Below is a small trained network, with its code and all its weights. Each question gives an input and a target symbol and asks what happens when units are switched off, that is, made to give their printed mean instead of their output.

import numpy as np


def w(rows, s, z=0):
    codes = np.array(rows[::2]) - 128.0
    scale = np.full(codes.shape[1], s)
    scale[-1] = z or s
    return codes * scale


def norm(h):
    return h / np.sqrt((h * h).mean(-1, keepdims=True) + 1e-5)


def f(y):
    return np.maximum(y, 0)


def softmax(a):
    e = np.exp(a - a.max(-1, keepdims=True))
    return e / e.sum(-1, keepdims=True)


def log_softmax(a):
    a = a - a.max(-1, keepdims=True)
    return a - np.log(np.exp(a).sum(-1, keepdims=True))


def net(x, mask):
    ids = ['βγδζλτω'.index(c) for c in x.split()]
    T = len(ids)
    res = E[ids] + P[:T]
    u = 0
    for l in range(2):
        q, k, v = (norm(res) @ M[l].T for M in (Q, K, V))
        z = softmax(np.where(np.tri(T) > 0, q @ k.T / 3**0.5, -1e9)) @ v
        res = res + np.where(mask[u], z, O[l][:, -1]) @ O[l][:, :-1]
        u += 1
        y = f(norm(res) @ A[l][:, :-1].T + A[l][:, -1])
        res = res + np.where(mask[u : u + 4], y, B[l][:, -1]) @ B[l][:, :-1]
        u += 4
    return log_softmax(norm(res)[-1] @ U[:, :-1].T + U[:, -1])


Q, K, V, O, A, B = {}, {}, {}, {}, {}, {}
E = w([
[140,8,144,129,44],'β',
[3,178,129,182,110],'γ',
[49,60,187,179,32],'δ',
[172,99,59,122,56],'ζ',
[138,82,47,45,179],'λ',
[86,114,82,112,131],'τ',
[99,33,193,145,104],'ω',
],0.013)
P = w([
[69,52,122,201,89],'0',
[80,185,154,159,168],'1',
[134,135,209,86,141],'2',
[56,16,72,79,66],'3',
[107,173,118,150,248],'4',
[111,128,211,50,182],'5',
[113,92,42,54,59],'6',
],0.011)
Q[0] = w([
[44,199,127,247,134],'L0H0',
[88,182,107,89,137],'L0H0',
[175,94,2,107,37],'L0H0',
],0.0092)
K[0] = w([
[128,89,150,250,106],'L0H0',
[144,245,2,106,216],'L0H0',
[105,117,107,98,28],'L0H0',
],0.0078)
V[0] = w([
[139,65,34,92,30],'L0H0',
[173,255,167,74,105],'L0H0',
[132,132,144,79,76],'L0H0',
],0.0091)
O[0] = w([
[114,168,2,58,221,158],'L0H0',
[73,181,254,185,110,2],'L0H0',
[60,92,188,159,167,118],'L0H0',
],0.011,0.0075)
A[0] = w([
[74,125,209,217,136,178],'L0N0',
[79,76,194,9,113,131],'L0N1',
[52,190,128,119,136,183],'L0N2',
[177,148,134,170,87,9],'L0N3',
],0.013,0.0011)
B[0] = w([
[96,59,29,79,196,232],'L0N0',
[254,151,83,69,201,254],'L0N1',
[233,126,59,124,91,202],'L0N2',
[154,209,130,113,140,137],'L0N3',
],0.0091,0.007)
Q[1] = w([
[151,86,94,92,218],'L1H0',
[251,115,158,134,164],'L1H0',
[126,132,133,117,112],'L1H0',
],0.012)
K[1] = w([
[163,40,185,42,174],'L1H0',
[85,2,237,220,128],'L1H0',
[78,97,87,128,187],'L1H0',
],0.0074)
V[1] = w([
[164,2,184,181,63],'L1H0',
[167,48,155,31,137],'L1H0',
[91,169,113,162,99],'L1H0',
],0.0085)
O[1] = w([
[131,106,60,222,152,82],'L1H0',
[38,191,59,175,135,254],'L1H0',
[221,19,2,113,154,57],'L1H0',
],0.0096,0.0074)
A[1] = w([
[144,206,2,187,92,120],'L1N0',
[245,53,114,167,50,137],'L1N1',
[76,163,86,134,141,228],'L1N2',
[90,117,166,145,120,4],'L1N3',
],0.0095,0.0034)
B[1] = w([
[205,169,227,173,121,254],'L1N0',
[14,254,73,81,113,142],'L1N1',
[128,66,252,112,155,244],'L1N2',
[106,147,80,138,143,128],'L1N3',
],0.0072,0.0099)
U = w([
[115,88,10,123,131,185],'β',
[65,131,149,53,164,115],'γ',
[128,145,145,87,78,254],'δ',
[169,156,145,96,67,127],'ζ',
[185,120,131,102,137,56],'λ',
[161,139,150,205,168,112],'τ',
[126,73,126,154,154,73],'ω',
],0.013,0.0028)

Each question gives the input, a string of symbols that net reads in full, and the target symbol t.
The units are the heads (3 rows each of Q, K, V and O) and the neurons (one row each of A and B). Each row of codes is followed by its name. A weight is (code - 128) times the scale printed after its matrix; where a second scale follows, it is the last column's (O, A, B and U).
mask holds one flag per unit, layer by layer, with each layer's heads first. A switched-off unit (its flag False) gives its mean, the last column of its rows in O or B, instead of its output. The means were averaged over made-up inputs and are rounded, as every weight is.
A unit's drop is (log p(t) with every unit on - log p(t) with that unit switched off) / (log p(t) with every unit on - log p(t) with every unit switched off).
The circuit of an input: a set's keep is (log p(t) with only the set's units on - log p(t) with every unit switched off) / (log p(t) with every unit on - log p(t) with every unit switched off). Starting from all 10 units, units are removed one at a time, each time the one whose removal leaves the highest keep (on an exact tie, the one counted first), for as long as the keep stays at least 0.8.
circuit, biggest first: the units of the circuit, biggest drop first
unit that matters most: the unit with the biggest drop
top k neurons: the k neurons with the biggest drops, biggest first
top k neurons in layer l: the k neurons of layer l with the biggest drops, biggest first
input γ λ γ γ, target δ: circuit, biggest first	L0N0, L0H0, L1N0
input τ δ λ λ ω γ, target τ: top neuron	L0N1
input δ τ ω δ λ, target τ: circuit, biggest first	L0H0, L1H0, L1N0
input γ γ γ γ, target ζ: circuit, biggest first	L0N0, L0H0, L1N0
input γ δ γ, target β: circuit, biggest first	L0H0, L0N0, L0N2
input δ ω γ, target τ: circuit, biggest first	L1H0, L0H0
input δ τ ω λ γ ζ, target γ: top 2 neurons	L0N1, L1N2
input γ δ δ λ δ ω, target β: circuit, biggest first	L1N0, L1N2
input γ λ β γ, target γ: circuit, biggest first	L0N0, L1N2
input λ λ τ τ, target γ: circuit, biggest first	L1H0, L0N2
input γ δ ζ λ γ γ δ, target γ: circuit, biggest first	L0H0, L0N0, L1H0
input ζ λ λ λ ω δ, target τ: circuit, biggest first	L1H0, L0H0, L0N0
input λ γ δ λ ω, target τ: circuit, biggest first	L1H0, L0H0
input β ω ζ, target τ: unit that matters most	L1H0
input β γ δ γ, target γ: circuit, biggest first	L1N2, L0N0
input δ β λ λ β, target γ: top 4 neurons	L0N2, L0N0, L0N1, L1N2
input γ λ λ γ ζ, target γ: top 3 neurons	L0N2, L0N1, L1N2
input ω τ ζ λ λ δ, target λ: top 2 neurons	L0N1, L0N0
input γ β γ ω δ, target τ: top 2 neurons	L0N0, L1N0
input δ γ γ ζ ζ ω ω, target γ: unit that matters most	L0H0
input λ ω ζ β γ δ δ, target γ: top 2 neurons in layer 1	L1N2, L1N0
input γ γ γ γ δ γ, target β: top 3 neurons	L0N0, L0N1, L0N2
input γ ζ β γ λ, target γ: top 2 neurons in layer 0	L0N1, L0N2
